Here is a tiny trained network, its code and every weight. The questions are about switching its units off for an input and a class, where a switched-off unit gives its printed mean instead of its output.

import numpy as np


def w(rows, s, z=0):
    codes = np.array(rows[::2]) - 128.0
    scale = np.full(codes.shape[1], s)
    scale[-1] = z or s
    return codes * scale


def norm(h):
    return h / np.sqrt((h * h).mean(-1, keepdims=True) + 1e-5)


def f(y):
    return np.maximum(y, 0)


def log_softmax(a):
    a = a - a.max(-1, keepdims=True)
    return a - np.log(np.exp(a).sum(-1, keepdims=True))


def net(x, mask):
    res = np.array(x, float).reshape(1, 5) / 4 @ E
    u = 0
    for l in range(2):
        y = f(norm(res) @ A[l][:, :-1].T + A[l][:, -1])
        res = res + np.where(mask[u : u + 14], y, B[l][:, -1]) @ B[l][:, :-1]
        u += 14
    return log_softmax(norm(res)[-1] @ U[:, :-1].T + U[:, -1])


A, B = {}, {}
E = w([
[114,149,114,4,75],'x0',
[127,125,129,129,130],'x1',
[124,127,122,129,127],'x2',
[35,193,118,107,225],'x3',
[144,44,91,87,184],'x4',
],0.0017)
A[0] = w([
[121,122,112,59,60,46],'L0N0',
[91,151,102,57,59,8],'L0N1',
[75,99,150,224,156,70],'L0N2',
[135,216,137,162,68,28],'L0N3',
[218,63,176,125,49,141],'L0N4',
[123,243,124,157,56,23],'L0N5',
[101,147,114,59,86,17],'L0N6',
[100,143,97,61,91,13],'L0N7',
[159,71,65,94,172,45],'L0N8',
[152,62,39,66,187,68],'L0N9',
[119,229,137,160,70,7],'L0N10',
[65,130,128,97,240,124],'L0N11',
[111,125,97,254,141,4],'L0N12',
[67,143,116,55,108,115],'L0N13',
],0.0033,0.0017)
B[0] = w([
[187,147,119,117,184,179],'L0N0',
[178,134,128,100,192,172],'L0N1',
[190,155,136,82,174,185],'L0N2',
[73,37,187,111,152,166],'L0N3',
[86,165,52,151,110,252],'L0N4',
[78,55,185,105,161,177],'L0N5',
[199,145,138,99,214,164],'L0N6',
[165,134,139,127,165,161],'L0N7',
[87,109,211,153,119,176],'L0N8',
[93,105,241,154,118,210],'L0N9',
[83,67,179,115,159,166],'L0N10',
[130,154,82,150,3,223],'L0N11',
[199,139,154,60,196,177],'L0N12',
[179,151,131,131,204,196],'L0N13',
],0.0036,0.0025)
A[1] = w([
[151,168,126,59,114,80],'L1N0',
[182,132,130,194,166,114],'L1N1',
[182,149,137,221,168,129],'L1N2',
[57,215,133,109,171,129],'L1N3',
[66,188,52,144,123,10],'L1N4',
[50,43,217,131,114,105],'L1N5',
[56,41,212,129,114,123],'L1N6',
[56,209,139,103,186,112],'L1N7',
[240,148,156,144,209,73],'L1N8',
[153,59,84,59,149,229],'L1N9',
[34,180,113,101,187,123],'L1N10',
[117,88,134,198,166,157],'L1N11',
[170,69,7,166,5,30],'L1N12',
[51,221,61,144,130,31],'L1N13',
],0.0029,0.0012)
B[1] = w([
[179,116,153,175,207,180],'L1N0',
[126,164,134,18,147,200],'L1N1',
[138,154,137,5,159,218],'L1N2',
[160,80,88,176,62,220],'L1N3',
[135,145,40,159,61,155],'L1N4',
[55,92,194,166,139,231],'L1N5',
[4,67,229,194,140,234],'L1N6',
[150,92,104,175,80,228],'L1N7',
[188,171,90,16,147,243],'L1N8',
[129,180,172,204,161,249],'L1N9',
[142,88,117,172,70,220],'L1N10',
[96,154,167,27,101,216],'L1N11',
[53,194,35,193,98,220],'L1N12',
[179,92,51,162,66,175],'L1N13',
],0.0028,0.0018)
U = w([
[220,184,129,38,211,250],'0',
[25,68,226,163,132,138],'1',
[120,154,2,201,36,1],'2',
],0.0076,0.0007)

Each question gives the input, the list of numbers given to net, and the class t.
The units are the neurons (one row each of A and B). Each row of codes is followed by its name. A weight is (code - 128) times the scale printed after its matrix; where a second scale follows, it is the last column's (A, B and U).
mask holds one flag per neuron, layer by layer. A switched-off neuron (its flag False) gives its mean, the last column of its row in B, instead of its output. The means were averaged over made-up inputs and are rounded, as every weight is.
A unit's drop is (log p(t) with every unit on - log p(t) with that unit switched off) / (log p(t) with every unit on - log p(t) with every unit switched off).
The circuit of an input: a set's keep is (log p(t) with only the set's units on - log p(t) with every unit switched off) / (log p(t) with every unit on - log p(t) with every unit switched off). Starting from the 12 units with the biggest drops (on a tie, the unit counted first), units are removed one at a time, each time the one whose removal leaves the highest keep (on an exact tie, the one counted first), for as long as the keep stays at least 0.8.
units of the circuit, in order: the units of the circuit, biggest drop first
top k neurons: the k neurons with the biggest drops, biggest first
top k neurons in layer l: the k neurons of layer l with the biggest drops, biggest first
drop of u: that unit's drop, to one decimal
input [0,-1,-7,-3,-2], class 2: units of the circuit, in order => [L0N4]
input [-3,8,6,7,6], class 2: units of the circuit, in order => [L0N11, L1N13]
input [4,3,7,-5,3], class 2: top 4 neurons => [L0N4, L1N12, L0N12, L0N2]
input [7,5,8,4,8], class 1: units of the circuit, in order => [L0N9, L1N8]
input [-2,3,-2,2,-2], class 0: top 4 neurons in layer 0 => [L0N2, L0N12, L0N4, L0N9]
input [1,8,7,8,-7], class 2: top 2 neurons in layer 1 => [L1N13, L1N3]
input [3,1,2,-1,4], class 1: top 2 neurons in layer 0 => [L0N9, L0N8]
input [-6,4,4,-5,-6], class 0: top 2 neurons => [L0N12, L0N9]
input [5,-8,-7,-4,-6], class 1: top 3 neurons in layer 0 => [L0N5, L0N3, L0N10]
input [-5,-1,1,8,-7], class 2: top 4 neurons in layer 0 => [L0N9, L0N11, L0N8, L0N2]
input [-8,0,-8,4,-6], class 0: top 3 neurons in layer 0 => [L0N2, L0N12, L0N9]
input [4,8,5,0,5], class 1: top 2 neurons in layer 0 => [L0N9, L0N8]
input [-5,-7,-5,8,0], class 2: drop of L0N11 => 0.2
input [5,-6,4,-1,-8], class 1: top neuron => [L0N5]
input [-3,2,-8,7,4], class 2: drop of L0N11 => 0.5
input [1,1,6,8,5], class 2: drop of L0N11 => 0.6
